Below is a small trained network, with its code and all its weights. Each question gives an input and a class and asks what happens when units are switched off, that is, made to give their printed mean instead of their output.

import numpy as np


def w(rows, s, z=0):
    codes = np.array(rows[::2]) - 128.0
    scale = np.full(codes.shape[1], s)
    scale[-1] = z or s
    return codes * scale


def f(y):
    return y / 2 * (1 + np.tanh(0.7978845608 * (y + 0.044715 * y**3)))


def log_softmax(a):
    a = a - a.max(-1, keepdims=True)
    return a - np.log(np.exp(a).sum(-1, keepdims=True))


def net(x, mask):
    res = np.array(x, float).reshape(1, 3) / 4 @ E
    y = f(res @ A[0][:, :-1].T + A[0][:, -1])
    res = res + np.where(mask, y, B[0][:, -1]) @ B[0][:, :-1]
    return log_softmax(res[-1] @ U[:, :-1].T + U[:, -1])


A, B = {}, {}
E = w([
[150,58,170,7,212,95,90,112],'x0',
[169,161,92,149,124,36,64,144],'x1',
[136,65,226,98,111,90,77,205],'x2',
],0.014)
A[0] = w([
[158,170,149,164,130,150,120,151,74],'n1',
[124,167,86,178,117,153,147,107,163],'n2',
[138,157,28,157,140,105,126,97,227],'n3',
[130,131,142,195,82,108,104,165,141],'n4',
[116,120,172,70,142,177,145,121,252],'n5',
[148,139,89,73,139,145,110,148,59],'n6',
[159,105,104,82,134,112,108,144,54],'n7',
[155,153,149,162,109,79,100,162,100],'n8',
[118,85,167,95,137,168,139,141,116],'n9',
[143,160,134,102,113,142,123,145,75],'n10',
[157,121,174,78,142,98,121,146,145],'n11',
[129,123,123,84,174,102,138,76,84],'n12',
[140,144,150,108,146,118,115,154,160],'n13',
[141,144,74,176,108,3,80,162,138],'n14',
[145,138,123,160,107,119,174,165,110],'n15',
[137,139,70,180,105,170,151,122,190],'n16',
[137,111,165,78,139,166,138,120,208],'n17',
[101,124,156,149,120,80,127,160,64],'n18',
[164,151,79,118,138,67,98,117,188],'n19',
],0.016,0.0038)
B[0] = w([
[101,160,144,182,137,117,145,145,160],'n1',
[51,66,128,33,144,199,87,140,223],'n2',
[160,96,110,56,138,227,156,130,227],'n3',
[84,167,135,246,128,69,98,170,213],'n4',
[152,172,149,114,131,237,102,72,233],'n5',
[85,156,177,115,90,167,153,181,152],'n6',
[64,120,169,169,103,98,145,170,175],'n7',
[235,50,83,81,103,113,123,100,193],'n8',
[163,214,182,82,183,156,147,84,213],'n9',
[136,117,118,135,153,124,97,166,124],'n10',
[50,29,7,56,123,63,93,91,219],'n11',
[48,201,151,186,135,203,185,195,195],'n12',
[91,68,103,142,122,110,120,135,168],'n13',
[230,155,189,23,169,231,128,42,249],'n14',
[91,211,177,156,144,102,148,154,175],'n15',
[23,121,118,101,161,137,168,79,228],'n16',
[111,153,153,142,154,201,160,95,217],'n17',
[201,86,104,104,97,90,99,126,168],'n18',
[23,194,132,185,145,188,185,125,196],'n19',
],0.014,0.017)
U = w([
[13,129,121,127,111,81,89,143,111],'0',
[195,197,168,111,111,154,81,101,16],'1',
[189,40,69,70,55,1,28,125,15],'2',
[236,146,110,163,30,1,70,177,6],'3',
[173,119,84,7,135,249,163,109,250],'4',
],0.0078,0.0023)

Each question gives the input, the list of numbers given to net, and the class t.
The units are the neurons (one row each of A and B). Each row of codes is followed by its name. A weight is (code - 128) times the scale printed after its matrix; where a second scale follows, it is the last column's (A, B and U).
mask holds one flag per neuron, in row order. A switched-off neuron (its flag False) gives its mean, the last column of its row in B, instead of its output. The means were averaged over made-up inputs and are rounded, as every weight is.
A unit's drop is (log p(t) with every unit on - log p(t) with that unit switched off) / (log p(t) with every unit on - log p(t) with every unit switched off).
The circuit of an input: a set's keep is (log p(t) with only the set's units on - log p(t) with every unit switched off) / (log p(t) with every unit on - log p(t) with every unit switched off). Starting from the 12 units with the biggest drops (on a tie, the unit counted first), units are removed one at a time, each time the one whose removal leaves the highest keep (on an exact tie, the one counted first), for as long as the keep stays at least 0.8.
circuit, biggest first: the units of the circuit, biggest drop first
most important unit: the unit with the biggest drop
k most important neurons: the k neurons with the biggest drops, biggest first
drop of u: that unit's drop, to one decimal
input [-4,5,8], class 2: most important unit -> n8
input [-7,3,4], class 1: circuit, biggest first -> n4; n14; n15
input [-5,-7,4], class 1: 2 most important neurons -> n11; n3
input [4,1,2], class 0: circuit, biggest first -> n14; n3
input [-8,-8,7], class 0: 2 most important neurons -> n14; n4
input [-7,6,6], class 1: 2 most important neurons -> n14; n4
input [-5,0,1], class 0: 2 most important neurons -> n4; n5
input [8,6,-2], class 0: 2 most important neurons -> n7; n19
input [-6,0,1], class 0: 2 most important neurons -> n4; n5
input [-1,-1,4], class 2: drop of n14 -> 0.2
input [-2,8,8], class 2: drop of n18 -> 0.2
input [-2,5,8], class 2: drop of n11 -> 0.0
input [1,2,3], class 2: drop of n3 -> 0.1
